Below are the code and all the weights of a small trained network. Each question names an input and a class and asks about switching units off, where a switched-off unit gives its printed mean instead of its output.

import numpy as np


def w(rows, s, z=0):
    codes = np.array(rows[::2]) - 128.0
    scale = np.full(codes.shape[1], s)
    scale[-1] = z or s
    return codes * scale


def norm(h):
    return h / np.sqrt((h * h).mean(-1, keepdims=True) + 1e-5)


def f(y):
    return np.maximum(y, 0)


def log_softmax(a):
    a = a - a.max(-1, keepdims=True)
    return a - np.log(np.exp(a).sum(-1, keepdims=True))


def net(x, mask):
    res = np.array(x, float).reshape(1, 5) / 4 @ E
    u = 0
    for l in range(2):
        y = f(norm(res) @ A[l][:, :-1].T + A[l][:, -1])
        res = res + np.where(mask[u : u + 7], y, B[l][:, -1]) @ B[l][:, :-1]
        u += 7
    return log_softmax(norm(res)[-1] @ U[:, :-1].T + U[:, -1])


A, B = {}, {}
E = w([
[119,20,185,134,116,138,216,209],'x0',
[107,131,155,160,135,122,119,115],'x1',
[86,163,162,81,12,113,100,229],'x2',
[151,122,137,123,133,162,83,142],'x3',
[184,47,188,65,103,137,92,2],'x4',
],0.0076)
A[0] = w([
[107,139,184,78,3,73,84,140,3],'L0N0',
[106,127,82,177,189,144,139,201,61],'L0N1',
[128,180,137,110,89,100,117,119,33],'L0N2',
[106,190,145,83,111,140,104,78,203],'L0N3',
[154,95,176,115,129,148,148,152,154],'L0N4',
[90,199,155,119,52,113,115,206,93],'L0N5',
[137,225,83,158,149,125,99,142,212],'L0N6',
],0.011,0.0037)
B[0] = w([
[118,195,124,121,137,247,162,132,237],'L0N0',
[193,189,164,86,163,151,130,122,213],'L0N1',
[109,143,89,155,87,168,82,134,158],'L0N2',
[188,135,114,135,139,86,102,115,206],'L0N3',
[60,120,114,155,118,82,188,110,199],'L0N4',
[139,55,135,152,107,70,99,148,254],'L0N5',
[41,67,86,133,141,164,156,122,238],'L0N6',
],0.015,0.0082)
A[1] = w([
[140,197,97,168,184,107,169,151,50],'L1N0',
[200,108,160,165,146,121,160,171,176],'L1N1',
[183,253,124,131,86,155,45,138,74],'L1N2',
[163,178,242,125,123,145,199,217,221],'L1N3',
[114,121,113,201,97,58,72,235,78],'L1N4',
[91,135,103,122,218,115,117,193,65],'L1N5',
[191,161,75,139,156,58,72,110,2],'L1N6',
],0.015,0.0024)
B[1] = w([
[139,123,122,146,69,201,86,150,171],'L1N0',
[49,124,179,42,94,101,150,141,181],'L1N1',
[25,107,69,200,156,156,184,113,182],'L1N2',
[221,170,219,94,157,181,119,119,249],'L1N3',
[154,103,67,52,171,7,38,134,211],'L1N4',
[97,164,130,200,83,187,173,113,199],'L1N5',
[210,194,176,187,93,60,149,170,164],'L1N6',
],0.014,0.011)
U = w([
[71,153,55,211,128,213,160,98,213],'0',
[172,153,234,62,119,225,174,135,214],'1',
[247,173,129,185,130,26,117,83,111],'2',
[88,39,171,96,138,63,219,45,4],'3',
[116,103,22,104,133,71,33,168,74],'4',
[184,118,189,11,155,42,77,183,78],'5',
],0.013,0.0026)

Each question gives the input, the list of numbers given to net, and the class t.
The units are the neurons (one row each of A and B). Each row of codes is followed by its name. A weight is (code - 128) times the scale printed after its matrix; where a second scale follows, it is the last column's (A, B and U).
mask holds one flag per neuron, layer by layer. A switched-off neuron (its flag False) gives its mean, the last column of its row in B, instead of its output. The means were averaged over made-up inputs and are rounded, as every weight is.
A unit's drop is (log p(t) with every unit on - log p(t) with that unit switched off) / (log p(t) with every unit on - log p(t) with every unit switched off).
The circuit of an input: a set's keep is (log p(t) with only the set's units on - log p(t) with every unit switched off) / (log p(t) with every unit on - log p(t) with every unit switched off). Starting from the 12 units with the biggest drops (on a tie, the unit counted first), units are removed one at a time, each time the one whose removal leaves the highest keep (on an exact tie, the one counted first), for as long as the keep stays at least 0.8.
circuit, biggest first: the units of the circuit, biggest drop first
unit that matters most: the unit with the biggest drop
top k neurons: the k neurons with the biggest drops, biggest first
top k neurons in layer l: the k neurons of layer l with the biggest drops, biggest first
input [1,3,-2,-8,2], class 3: circuit, biggest first => (L0N0, L1N4, L1N5)
input [-3,5,8,6,-2], class 4: top neuron => (L0N5)
input [-7,-5,1,7,5], class 0: top 2 neurons => (L1N2, L0N5)
input [2,5,-5,8,8], class 3: top 4 neurons => (L1N3, L0N0, L1N4, L0N1)
input [3,1,3,2,-6], class 5: circuit, biggest first => (L0N5, L0N1)
input [-1,-5,3,-4,-8], class 4: top 2 neurons in layer 0 => (L0N5, L0N6)
input [5,3,-1,4,8], class 3: top 3 neurons => (L1N3, L0N0, L0N1)
input [5,4,1,-1,0], class 5: top 3 neurons => (L0N6, L0N0, L0N1)
input [0,-8,8,-3,7], class 0: top 3 neurons => (L0N0, L1N2, L0N2)
input [-7,7,-3,3,8], class 2: top 2 neurons => (L1N6, L0N0)
input [-3,8,3,-2,-7], class 4: top 2 neurons => (L0N5, L1N4)
input [6,-4,7,5,-5], class 5: top 2 neurons => (L0N5, L1N4)
input [0,0,0,7,7], class 2: top 3 neurons in layer 0 => (L0N6, L0N0, L0N3)
input [0,-1,1,5,0], class 4: unit that matters most => L0N1
input [0,4,-5,0,1], class 2: top 3 neurons => (L0N6, L0N0, L0N4)
input [-7,-3,3,-8,-4], class 4: top 2 neurons in layer 0 => (L0N6, L0N5)
input [2,-1,-3,-3,4], class 3: top 2 neurons => (L1N3, L0N0)
input [-8,-4,7,4,0], class 4: top 2 neurons in layer 0 => (L0N5, L0N1)
input [3,-2,-6,-3,4], class 3: top 2 neurons => (L1N3, L0N0)
input [-4,7,4,-3,-8], class 4: circuit, biggest first => (L1N4)
input [1,-2,4,-6,-5], class 5: top 3 neurons in layer 0 => (L0N5, L0N1, L0N4)
input [-4,-8,1,4,-4], class 4: top 2 neurons in layer 1 => (L1N4, L1N2)
input [-1,-1,7,2,5], class 0: top 2 neurons => (L0N0, L1N2)
input [-6,6,1,-1,3], class 0: top 2 neurons in layer 0 => (L0N5, L0N2)
input [2,-8,-2,6,2], class 3: top 3 neurons in layer 0 => (L0N0, L0N1, L0N5)
